Below is a small trained network, with its code and all its weights. Each question gives an input and a class and asks what happens when units are switched off, that is, made to give their printed mean instead of their output.

import numpy as np


def w(rows, s, z=0):
    codes = np.array(rows[::2]) - 128.0
    scale = np.full(codes.shape[1], s)
    scale[-1] = z or s
    return codes * scale


def f(y):
    return y / 2 * (1 + np.tanh(0.7978845608 * (y + 0.044715 * y**3)))


def log_softmax(a):
    a = a - a.max(-1, keepdims=True)
    return a - np.log(np.exp(a).sum(-1, keepdims=True))


def net(x, mask):
    res = np.array(x, float).reshape(1, 5) / 4 @ E
    y = f(res @ A[0][:, :-1].T + A[0][:, -1])
    res = res + np.where(mask, y, B[0][:, -1]) @ B[0][:, :-1]
    return log_softmax(res[-1] @ U[:, :-1].T + U[:, -1])


A, B = {}, {}
E = w([
[209,227,26,113],'x0',
[193,51,89,254],'x1',
[54,223,145,233],'x2',
[127,128,127,128],'x3',
[218,169,239,137],'x4',
],0.0043)
A[0] = w([
[89,178,149,53,64],'neuron 0',
[214,166,237,141,64],'neuron 1',
[187,60,88,237,118],'neuron 2',
[165,89,105,188,119],'neuron 3',
[163,87,105,189,100],'neuron 4',
[177,178,80,121,87],'neuron 5',
[98,98,159,133,91],'neuron 6',
[121,125,140,128,113],'neuron 7',
[174,76,116,69,47],'neuron 8',
[198,205,42,114,87],'neuron 9',
[178,184,66,119,65],'neuron 10',
[124,116,147,129,134],'neuron 11',
[82,108,69,123,25],'neuron 12',
[111,142,124,132,140],'neuron 13',
[204,34,112,31,50],'neuron 14',
[109,126,99,128,33],'neuron 15',
[148,125,120,111,84],'neuron 16',
[128,120,112,124,51],'neuron 17',
[38,10,241,138,119],'neuron 18',
[236,175,251,139,46],'neuron 19',
[84,171,140,57,91],'neuron 20',
[76,207,144,213,90],'neuron 21',
[64,214,141,224,82],'neuron 22',
[88,169,144,185,63],'neuron 23',
[71,107,54,125,9],'neuron 24',
[155,101,117,96,81],'neuron 25',
[19,83,2,115,39],'neuron 26',
[177,84,102,201,113],'neuron 27',
[88,113,76,128,1],'neuron 28',
[92,160,143,73,110],'neuron 29',
[190,51,112,46,58],'neuron 30',
[150,138,160,133,70],'neuron 31',
[141,153,114,115,58],'neuron 32',
[86,176,150,54,136],'neuron 33',
[162,168,84,119,68],'neuron 34',
[88,166,124,147,108],'neuron 35',
[152,155,96,128,64],'neuron 36',
[157,113,123,153,112],'neuron 37',
[145,106,120,95,60],'neuron 38',
[161,96,109,197,131],'neuron 39',
[70,188,155,20,96],'neuron 40',
[107,117,148,134,92],'neuron 41',
[190,200,46,115,67],'neuron 42',
[104,139,113,149,13],'neuron 43',
],0.0084,0.00088)
B[0] = w([
[181,148,174,113,169],'neuron 0',
[151,35,62,132,187],'neuron 1',
[208,172,207,91,226],'neuron 2',
[165,148,168,109,166],'neuron 3',
[165,146,168,109,165],'neuron 4',
[86,104,159,137,158],'neuron 5',
[102,120,144,132,139],'neuron 6',
[124,128,130,129,127],'neuron 7',
[108,178,90,136,157],'neuron 8',
[44,94,193,148,201],'neuron 9',
[79,108,170,140,166],'neuron 10',
[118,122,130,131,131],'neuron 11',
[146,86,101,131,144],'neuron 12',
[130,135,120,124,132],'neuron 13',
[92,234,49,144,211],'neuron 14',
[131,113,114,129,125],'neuron 15',
[122,133,122,136,127],'neuron 16',
[131,126,123,131,122],'neuron 17',
[2,91,227,163,252],'neuron 18',
[163,10,43,124,205],'neuron 19',
[179,139,170,113,167],'neuron 20',
[101,202,63,126,190],'neuron 21',
[95,222,58,130,205],'neuron 22',
[105,171,97,130,152],'neuron 23',
[148,76,89,132,155],'neuron 24',
[118,152,111,134,135],'neuron 25',
[175,5,53,128,218],'neuron 26',
[176,151,177,104,181],'neuron 27',
[142,94,101,128,136],'neuron 28',
[165,144,160,121,155],'neuron 29',
[101,208,68,137,189],'neuron 30',
[130,108,113,127,127],'neuron 31',
[123,122,144,131,126],'neuron 32',
[183,150,172,113,177],'neuron 33',
[100,113,156,138,146],'neuron 34',
[135,153,104,124,144],'neuron 35',
[107,122,144,133,134],'neuron 36',
[144,130,140,121,136],'neuron 37',
[124,148,113,130,130],'neuron 38',
[162,156,163,106,168],'neuron 39',
[211,164,196,107,208],'neuron 40',
[115,129,135,135,129],'neuron 41',
[56,98,184,151,191],'neuron 42',
[128,133,108,127,124],'neuron 43',
],0.03,0.0039)
U = w([
[3,104,209,183,22],'0',
[238,189,194,83,52],'1',
[77,249,15,153,197],'2',
[166,20,43,138,249],'3',
],0.007,0.00018)

Each question gives the input, the list of numbers given to net, and the class t.
The units are the neurons (one row each of A and B). Each row of codes is followed by its name. A weight is (code - 128) times the scale printed after its matrix; where a second scale follows, it is the last column's (A, B and U).
mask holds one flag per neuron, in row order. A switched-off neuron (its flag False) gives its mean, the last column of its row in B, instead of its output. The means were averaged over made-up inputs and are rounded, as every weight is.
A unit's drop is (log p(t) with every unit on - log p(t) with that unit switched off) / (log p(t) with every unit on - log p(t) with every unit switched off).
The circuit of an input: a set's keep is (log p(t) with only the set's units on - log p(t) with every unit switched off) / (log p(t) with every unit on - log p(t) with every unit switched off). Starting from the 12 units with the biggest drops (on a tie, the unit counted first), units are removed one at a time, each time the one whose removal leaves the highest keep (on an exact tie, the one counted first), for as long as the keep stays at least 0.8.
units of the circuit, in order: the units of the circuit, biggest drop first
most important unit: the unit with the biggest drop
k most important neurons: the k neurons with the biggest drops, biggest first
drop of u: that unit's drop, to one decimal
input [-7,8,-1,-2,-6], class 1: most important unit	neuron 2
input [3,-2,4,0,-5], class 3: 3 most important neurons	[neuron 26; neuron 14; neuron 18]
input [4,-1,-5,-7,2], class 2: 4 most important neurons	[neuron 18; neuron 14; neuron 30; neuron 8]
input [6,-6,-4,3,3], class 0: 4 most important neurons	[neuron 9; neuron 42; neuron 2; neuron 10]
input [6,-1,-6,-7,-4], class 0: 2 most important neurons	[neuron 9; neuron 42]
input [-5,-6,8,5,-1], class 2: 2 most important neurons	[neuron 22; neuron 21]
input [8,-8,-3,-8,-8], class 0: 4 most important neurons	[neuron 9; neuron 42; neuron 10; neuron 2]
input [0,-2,-8,-6,-8], class 2: 2 most important neurons	[neuron 14; neuron 30]
input [1,-4,-5,8,7], class 3: 2 most important neurons	[neuron 19; neuron 1]
input [0,-1,3,0,2], class 2: units of the circuit, in order	[neuron 18; neuron 2]
input [5,-1,0,-8,6], class 3: 2 most important neurons	[neuron 19; neuron 18]
input [-2,7,8,5,-4], class 2: 2 most important neurons	[neuron 22; neuron 21]
input [4,-3,1,-4,-6], class 3: 2 most important neurons	[neuron 26; neuron 18]
input [7,-5,-6,-4,4], class 0: most important unit	neuron 9
input [3,1,-7,-3,8], class 3: 2 most important neurons	[neuron 19; neuron 1]
input [0,6,6,1,-3], class 1: 2 most important neurons	[neuron 2; neuron 14]
input [-4,-6,-7,1,2], class 2: 3 most important neurons	[neuron 14; neuron 30; neuron 2]
input [5,0,-8,1,-4], class 2: drop of neuron 14	0.2
input [4,1,5,-1,8], class 3: drop of neuron 19	0.4
input [4,0,-3,5,2], class 0: drop of neuron 21	0.1
input [0,-3,8,0,-3], class 2: drop of neuron 36	0.0
input [4,-2,-6,5,-8], class 3: units of the circuit, in order	[neuron 26]
